Here is a tiny trained network, its code and every weight. The questions are about switching its units off for an input and a class, where a switched-off unit gives its printed mean instead of its output.

import numpy as np


def w(rows, s, z=0):
    codes = np.array(rows[::2]) - 128.0
    scale = np.full(codes.shape[1], s)
    scale[-1] = z or s
    return codes * scale


def norm(h):
    return h / np.sqrt((h * h).mean(-1, keepdims=True) + 1e-5)


def f(y):
    return y / 2 * (1 + np.tanh(0.7978845608 * (y + 0.044715 * y**3)))


def log_softmax(a):
    a = a - a.max(-1, keepdims=True)
    return a - np.log(np.exp(a).sum(-1, keepdims=True))


def net(x, mask):
    res = np.array(x, float).reshape(1, 5) / 4 @ E
    u = 0
    for l in range(3):
        y = f(norm(res) @ A[l][:, :-1].T + A[l][:, -1])
        res = res + np.where(mask[u : u + 12], y, B[l][:, -1]) @ B[l][:, :-1]
        u += 12
    return log_softmax(norm(res)[-1] @ U[:, :-1].T + U[:, -1])


A, B = {}, {}
E = w([
[132,218,141,158],'x0',
[88,101,76,187],'x1',
[80,204,191,60],'x2',
[113,121,194,129],'x3',
[73,185,252,129],'x4',
],0.0018)
A[0] = w([
[149,70,254,112,28],'0.n0',
[157,217,192,150,23],'0.n1',
[148,204,244,128,25],'0.n2',
[115,107,88,143,89],'0.n3',
[47,147,176,89,118],'0.n4',
[229,94,100,190,88],'0.n5',
[118,203,219,130,6],'0.n6',
[208,109,116,177,96],'0.n7',
[52,159,112,212,74],'0.n8',
[135,70,244,154,70],'0.n9',
[151,188,64,107,65],'0.n10',
[37,153,166,129,85],'0.n11',
],0.0043,0.0026)
B[0] = w([
[5,188,132,56,137],'0.n0',
[177,120,126,61,125],'0.n1',
[182,191,210,26,249],'0.n2',
[155,171,143,100,106],'0.n3',
[133,96,143,212,237],'0.n4',
[241,83,147,212,255],'0.n5',
[201,142,166,89,172],'0.n6',
[185,89,114,184,173],'0.n7',
[64,138,186,206,130],'0.n8',
[53,180,78,113,164],'0.n9',
[83,203,88,102,92],'0.n10',
[135,160,159,210,159],'0.n11',
],0.0029,0.00066)
A[1] = w([
[172,192,57,70,40],'1.n0',
[164,114,138,3,78],'1.n1',
[158,122,147,149,122],'1.n2',
[154,232,73,85,108],'1.n3',
[70,124,143,202,50],'1.n4',
[77,114,188,181,76],'1.n5',
[126,58,108,95,148],'1.n6',
[117,109,80,155,68],'1.n7',
[137,200,235,82,5],'1.n8',
[196,186,74,73,25],'1.n9',
[144,196,214,108,19],'1.n10',
[218,150,63,29,84],'1.n11',
],0.0048,0.0021)
B[1] = w([
[39,165,56,117,123],'1.n0',
[131,150,234,187,186],'1.n1',
[141,167,98,133,138],'1.n2',
[41,52,75,60,162],'1.n3',
[70,186,198,200,118],'1.n4',
[67,173,113,196,141],'1.n5',
[154,198,188,39,199],'1.n6',
[148,180,152,100,128],'1.n7',
[170,85,161,56,251],'1.n8',
[54,142,53,146,122],'1.n9',
[158,116,121,76,190],'1.n10',
[44,254,100,209,224],'1.n11',
],0.0031,0.0013)
A[2] = w([
[109,220,86,163,139],'2.n0',
[218,120,128,129,70],'2.n1',
[175,47,127,137,53],'2.n2',
[97,80,204,26,118],'2.n3',
[96,70,122,113,164],'2.n4',
[208,99,100,152,4],'2.n5',
[229,109,124,136,58],'2.n6',
[247,75,89,165,25],'2.n7',
[82,67,204,91,79],'2.n8',
[148,167,222,2,101],'2.n9',
[118,81,104,147,159],'2.n10',
[36,205,175,76,126],'2.n11',
],0.0055,0.0034)
B[2] = w([
[140,82,138,76,154],'2.n0',
[118,60,98,166,136],'2.n1',
[175,110,101,101,130],'2.n2',
[203,209,132,76,205],'2.n3',
[141,192,114,108,146],'2.n4',
[162,88,95,184,126],'2.n5',
[126,42,90,167,142],'2.n6',
[215,42,72,191,180],'2.n7',
[144,178,69,115,149],'2.n8',
[254,151,223,89,253],'2.n9',
[143,190,132,109,152],'2.n10',
[198,89,81,147,216],'2.n11',
],0.0054,0.0033)
U = w([
[21,212,238,244,162],'0',
[238,13,12,245,196],'1',
[244,255,241,21,242],'2',
[25,230,15,28,164],'3',
[111,24,193,70,1],'4',
],0.0082,0.0072)

Each question gives the input, the list of numbers given to net, and the class t.
The units are the neurons (one row each of A and B). Each row of codes is followed by its name. A weight is (code - 128) times the scale printed after its matrix; where a second scale follows, it is the last column's (A, B and U).
mask holds one flag per neuron, layer by layer. A switched-off neuron (its flag False) gives its mean, the last column of its row in B, instead of its output. The means were averaged over made-up inputs and are rounded, as every weight is.
A unit's drop is (log p(t) with every unit on - log p(t) with that unit switched off) / (log p(t) with every unit on - log p(t) with every unit switched off).
unit that matters most: the unit with the biggest drop
k most important neurons: the k neurons with the biggest drops, biggest first
top k neurons in layer l: the k neurons of layer l with the biggest drops, biggest first
drop when u is switched off: that unit's drop, to one decimal
input [8,8,-5,5,0], class 0: 3 most important neurons : 0.n8, 1.n4, 2.n11
input [-2,-3,0,0,-2], class 1: top 2 neurons in layer 0 : 0.n2, 0.n5
input [1,4,-1,6,2], class 0: unit that matters most : 2.n9
input [-2,-8,6,-4,-7], class 3: 2 most important neurons : 1.n11, 2.n9
input [6,-7,-1,-8,-7], class 3: 3 most important neurons : 1.n11, 0.n10, 1.n0
input [-3,5,-6,4,3], class 0: top 3 neurons in layer 1 : 1.n4, 1.n5, 1.n8
input [3,6,6,4,-6], class 0: 2 most important neurons : 0.n8, 0.n2
input [0,6,2,-5,-2], class 3: top 2 neurons in layer 0 : 0.n10, 0.n4
input [-8,5,-1,-2,4], class 3: top 2 neurons in layer 1 : 1.n11, 1.n1
input [3,-7,0,-7,-8], class 3: 3 most important neurons : 1.n11, 0.n10, 1.n0
input [-4,2,3,-3,-2], class 3: top 2 neurons in layer 0 : 0.n8, 0.n4
input [0,-6,-5,-7,4], class 1: drop when 0.n5 is switched off : 2.4
input [-7,7,3,8,2], class 0: drop when 1.n5 is switched off : 0.1
input [-7,3,-7,8,4], class 0: most important neuron : 2.n9
